Below are the code and all the weights of a small trained network. Each question names an input and a target symbol and asks about switching units off, where a switched-off unit gives its printed mean instead of its output.

import numpy as np


def w(rows, s, z=0):
    codes = np.array(rows[::2]) - 128.0
    scale = np.full(codes.shape[1], s)
    scale[-1] = z or s
    return codes * scale


def norm(h):
    return h / np.sqrt((h * h).mean(-1, keepdims=True) + 1e-5)


def f(y):
    return np.maximum(y, 0)


def softmax(a):
    e = np.exp(a - a.max(-1, keepdims=True))
    return e / e.sum(-1, keepdims=True)


def log_softmax(a):
    a = a - a.max(-1, keepdims=True)
    return a - np.log(np.exp(a).sum(-1, keepdims=True))


def net(x, mask):
    ids = ['ΣΨΩβτφ'.index(c) for c in x.split()]
    T = len(ids)
    res = E[ids] + P[:T]
    u = 0
    for l in range(2):
        q, k, v = (norm(res) @ M[l].T for M in (Q, K, V))
        z = softmax(np.where(np.tri(T) > 0, q @ k.T / 3**0.5, -1e9)) @ v
        res = res + np.where(mask[u], z, O[l][:, -1]) @ O[l][:, :-1]
        u += 1
        y = f(norm(res) @ A[l][:, :-1].T + A[l][:, -1])
        res = res + np.where(mask[u : u + 16], y, B[l][:, -1]) @ B[l][:, :-1]
        u += 16
    return log_softmax(norm(res)[-1] @ U[:, :-1].T + U[:, -1])


Q, K, V, O, A, B = {}, {}, {}, {}, {}, {}
E = w([
[144,108,118,88,115,104,131,106,79,155],'Σ',
[92,76,167,99,156,88,111,184,34,138],'Ψ',
[137,124,14,157,36,202,83,238,67,135],'Ω',
[147,138,155,9,148,169,157,187,127,124],'β',
[129,168,181,123,56,75,135,75,119,98],'τ',
[143,128,195,203,235,95,132,133,146,167],'φ',
],0.012)
P = w([
[166,106,102,168,96,45,187,81,131,65],'0',
[108,78,44,57,122,84,49,94,227,186],'1',
[9,127,37,147,156,165,254,101,148,119],'2',
[180,172,95,201,125,64,94,127,55,65],'3',
[89,54,131,101,174,38,57,109,206,151],'4',
[41,54,104,128,114,204,243,176,152,104],'5',
[210,155,150,167,20,87,102,178,93,139],'6',
],0.0077)
Q[0] = w([
[56,111,51,139,214,114,184,43,86,2],'0.h1',
[21,119,69,114,174,190,196,33,237,96],'0.h1',
[137,200,199,109,83,162,130,114,117,251],'0.h1',
],0.0056)
K[0] = w([
[62,93,68,97,131,146,193,115,182,145],'0.h1',
[3,139,133,108,119,168,145,105,173,208],'0.h1',
[160,197,103,146,137,202,48,180,21,97],'0.h1',
],0.0073)
V[0] = w([
[140,223,172,84,83,202,134,117,171,206],'0.h1',
[172,81,24,185,90,101,99,64,71,198],'0.h1',
[117,112,254,133,153,68,106,87,57,119],'0.h1',
],0.0045)
O[0] = w([
[125,50,148,89,114,163,120,226,49,2,6],'0.h1',
[111,97,249,134,157,198,131,181,77,56,39],'0.h1',
[153,217,124,62,61,163,113,87,110,158,129],'0.h1',
],0.0062,0.0023)
A[0] = w([
[104,181,114,103,169,77,150,145,113,133,191],'0.n1',
[101,131,120,130,59,175,147,121,136,84,134],'0.n2',
[139,159,93,121,134,180,254,110,139,106,94],'0.n3',
[136,125,106,162,139,68,147,113,112,122,253],'0.n4',
[194,157,93,204,148,61,121,128,124,144,123],'0.n5',
[87,91,141,159,109,105,174,92,122,137,78],'0.n6',
[85,213,155,95,131,147,140,75,151,132,138],'0.n7',
[79,9,78,131,127,116,95,101,188,90,72],'0.n8',
[159,93,134,106,129,94,140,80,107,153,130],'0.n9',
[137,174,96,120,143,174,134,177,87,137,200],'0.n10',
[111,84,134,165,76,101,163,132,85,138,138],'0.n11',
[106,93,136,164,107,115,179,38,150,97,138],'0.n12',
[149,137,138,113,147,131,191,130,158,121,89],'0.n13',
[138,137,135,96,168,61,126,153,160,78,145],'0.n14',
[137,159,167,71,155,123,71,108,110,144,98],'0.n15',
[124,120,112,118,191,159,118,185,189,152,96],'0.n16',
],0.0079,0.0022)
B[0] = w([
[108,96,108,145,97,151,148,138,150,82,253],'0.n1',
[90,204,126,153,222,1,151,87,79,101,178],'0.n2',
[141,145,124,66,147,137,141,220,139,142,236],'0.n3',
[119,97,129,32,79,191,126,172,187,108,208],'0.n4',
[79,137,166,47,73,111,188,194,88,161,195],'0.n5',
[190,142,96,214,171,128,79,52,44,145,168],'0.n6',
[117,79,93,214,170,154,113,134,109,136,182],'0.n7',
[127,229,137,193,166,173,106,96,131,196,212],'0.n8',
[151,154,118,118,174,195,144,178,99,148,199],'0.n9',
[87,155,200,172,140,110,185,90,135,102,234],'0.n10',
[112,97,119,93,145,202,153,111,125,119,198],'0.n11',
[161,108,97,120,210,150,112,168,87,152,169],'0.n12',
[156,111,169,115,118,93,104,104,116,205,189],'0.n13',
[116,146,158,143,112,180,126,82,88,153,223],'0.n14',
[79,215,97,163,99,170,137,76,178,104,215],'0.n15',
[107,118,120,197,140,89,84,117,31,153,216],'0.n16',
],0.0054,0.005)
Q[1] = w([
[117,48,110,163,137,102,254,118,62,47],'1.h1',
[249,89,140,118,131,99,133,223,114,18],'1.h1',
[146,64,97,166,184,76,118,101,131,128],'1.h1',
],0.0061)
K[1] = w([
[2,94,52,219,162,205,206,176,70,71],'1.h1',
[37,203,104,175,148,126,79,139,202,27],'1.h1',
[87,107,2,60,213,174,41,106,126,164],'1.h1',
],0.0053)
V[1] = w([
[76,143,185,189,141,107,34,100,76,135],'1.h1',
[64,65,150,177,184,164,236,155,184,225],'1.h1',
[136,116,255,102,225,118,81,156,132,162],'1.h1',
],0.005)
O[1] = w([
[14,198,113,66,105,227,187,138,198,53,2],'1.h1',
[125,67,80,83,80,170,149,3,188,85,243],'1.h1',
[152,162,20,139,160,149,39,165,12,31,72],'1.h1',
],0.006,0.0041)
A[1] = w([
[35,145,153,178,125,117,102,132,222,149,73],'1.n1',
[131,90,146,71,156,73,203,196,63,103,231],'1.n2',
[142,170,255,150,113,140,169,152,85,44,156],'1.n3',
[107,187,161,203,164,186,55,114,121,75,3],'1.n4',
[90,56,104,125,208,212,161,88,234,115,91],'1.n5',
[154,192,148,170,161,127,63,175,108,168,121],'1.n6',
[183,128,130,180,9,148,96,166,117,121,103],'1.n7',
[88,143,186,151,141,183,154,155,120,162,154],'1.n8',
[122,193,72,107,134,108,145,109,49,163,229],'1.n9',
[147,166,217,137,122,96,140,139,166,203,208],'1.n10',
[112,63,147,195,136,119,84,69,175,176,137],'1.n11',
[107,123,101,170,93,152,119,145,172,147,77],'1.n12',
[151,130,153,47,85,130,105,145,144,119,132],'1.n13',
[79,109,122,101,81,78,110,147,164,105,90],'1.n14',
[113,176,69,142,154,149,107,66,107,216,205],'1.n15',
[99,185,111,65,110,152,191,182,96,100,138],'1.n16',
],0.0068,0.0017)
B[1] = w([
[157,132,196,26,92,206,176,195,227,163,152],'1.n1',
[152,90,94,24,53,88,88,126,179,164,234],'1.n2',
[151,114,15,148,194,177,60,116,120,106,185],'1.n3',
[133,153,172,2,224,211,208,131,93,176,145],'1.n4',
[197,177,133,97,89,81,53,141,84,132,220],'1.n5',
[110,114,99,229,131,78,156,47,119,87,172],'1.n6',
[135,76,182,31,189,158,140,118,171,73,173],'1.n7',
[112,105,72,226,70,108,149,96,109,84,187],'1.n8',
[125,145,193,140,188,120,169,199,177,123,241],'1.n9',
[109,116,80,94,79,170,134,111,103,160,229],'1.n10',
[222,118,129,167,117,72,71,170,142,107,180],'1.n11',
[149,170,157,75,198,147,108,125,144,132,148],'1.n12',
[71,123,157,126,155,14,223,114,155,86,166],'1.n13',
[215,161,75,71,201,169,77,136,137,173,133],'1.n14',
[63,96,154,167,113,121,146,127,153,64,255],'1.n15',
[168,102,169,179,152,79,78,130,108,168,214],'1.n16',
],0.006,0.0069)
U = w([
[177,167,148,107,200,230,86,143,66,199,254],'Σ',
[83,168,152,186,60,100,207,132,135,131,84],'Ψ',
[137,71,73,126,45,120,78,84,131,5,56],'Ω',
[195,161,164,38,79,76,85,184,180,169,211],'β',
[188,174,124,235,112,33,42,152,79,159,151],'τ',
[139,128,208,132,193,32,169,110,158,1,8],'φ',
],0.0053,0.00087)

Each question gives the input, a string of symbols that net reads in full, and the target symbol t.
The units are the heads (3 rows each of Q, K, V and O) and the neurons (one row each of A and B). Each row of codes is followed by its name. A weight is (code - 128) times the scale printed after its matrix; where a second scale follows, it is the last column's (O, A, B and U).
mask holds one flag per unit, layer by layer, with each layer's heads first. A switched-off unit (its flag False) gives its mean, the last column of its rows in O or B, instead of its output. The means were averaged over made-up inputs and are rounded, as every weight is.
A unit's drop is (log p(t) with every unit on - log p(t) with that unit switched off) / (log p(t) with every unit on - log p(t) with every unit switched off).
The circuit of an input: a set's keep is (log p(t) with only the set's units on - log p(t) with every unit switched off) / (log p(t) with every unit on - log p(t) with every unit switched off). Starting from the 12 units with the biggest drops (on a tie, the unit counted first), units are removed one at a time, each time the one whose removal leaves the highest keep (on an exact tie, the one counted first), for as long as the keep stays at least 0.8.
circuit, biggest first: the units of the circuit, biggest drop first
unit that matters most: the unit with the biggest drop
top k neurons: the k neurons with the biggest drops, biggest first
k most important neurons of layer l: the k neurons of layer l with the biggest drops, biggest first
input Ω β φ Σ, target Ω: circuit, biggest first => 0.h1, 1.n3, 0.n8, 1.h1
input Σ β τ Ω, target Σ: circuit, biggest first => 0.h1, 1.n4
input β β Ψ φ, target β: circuit, biggest first => 0.n5, 0.n4, 1.n2
input Ω φ Ψ β φ, target Σ: circuit, biggest first => 1.h1, 1.n4, 0.h1
input Ω τ β β, target Ω: top 2 neurons => 1.n3, 0.n8
input Ψ β β Σ β Ψ β, target Σ: unit that matters most => 0.h1
input β β τ β Σ, target τ: circuit, biggest first => 0.n8, 1.n11, 1.n2
input Ω Ψ β β Ω, target Σ: circuit, biggest first => 1.h1, 1.n4, 0.n8
input Ω Ω β Σ Σ β τ, target Σ: circuit, biggest first => 0.h1, 1.n4, 1.n3, 1.h1
input β β Ω τ τ, target τ: 2 most important neurons of layer 0 => 0.n13, 0.n12
input Ψ Ω β φ Ω Ω, target Ψ: 2 most important neurons of layer 0 => 0.n2, 0.n10
input Ω Σ Σ, target Σ: top 2 neurons => 0.n6, 0.n12
input Ψ β β τ, target Ψ: top 2 neurons => 0.n7, 0.n5
input β τ β Σ, target β: unit that matters most => 0.n5
input τ τ β Ω β φ, target τ: top 2 neurons => 1.n5, 0.n15
input β Ψ τ, target φ: top 2 neurons => 0.n2, 0.n6
input Σ τ β β, target Σ: top 2 neurons => 1.n4, 1.n3
input Ω β β, target β: top 2 neurons => 0.n3, 1.n5
input τ Ψ β Ψ φ, target Ψ: 2 most important neurons of layer 0 => 0.n5, 0.n12
input β Ψ Ψ β β Ψ τ, target β: top neuron => 1.n7
input β Ω Ψ β Σ, target τ: top 2 neurons => 0.n8, 1.n11
input Ω β β Σ, target Ω: 2 most important neurons of layer 0 => 0.n8, 0.n3
input β β β φ β β Ψ, target φ: 4 most important neurons of layer 1 => 1.n7, 1.n13, 1.n9, 1.n5
input Ω Ψ β τ, target Ω: top 3 neurons => 1.n3, 0.n8, 0.n5
input Ψ β Ψ β β Σ, target Σ: top 2 neurons => 0.n6, 0.n8
input β Ω Ψ β β τ Ω, target β: 2 most important neurons of layer 1 => 1.n7, 1.n15
input Ψ τ β, target β: unit that matters most => 0.n3
input Σ β β Ψ, target Σ: 2 most important neurons of layer 1 => 1.n4, 1.n3
input Ψ φ β Ω β τ Ω, target Ω: top 2 neurons => 1.n7, 0.n8
input β β Ω Ψ β φ, target τ: 2 most important neurons of layer 1 => 1.n5, 1.n11
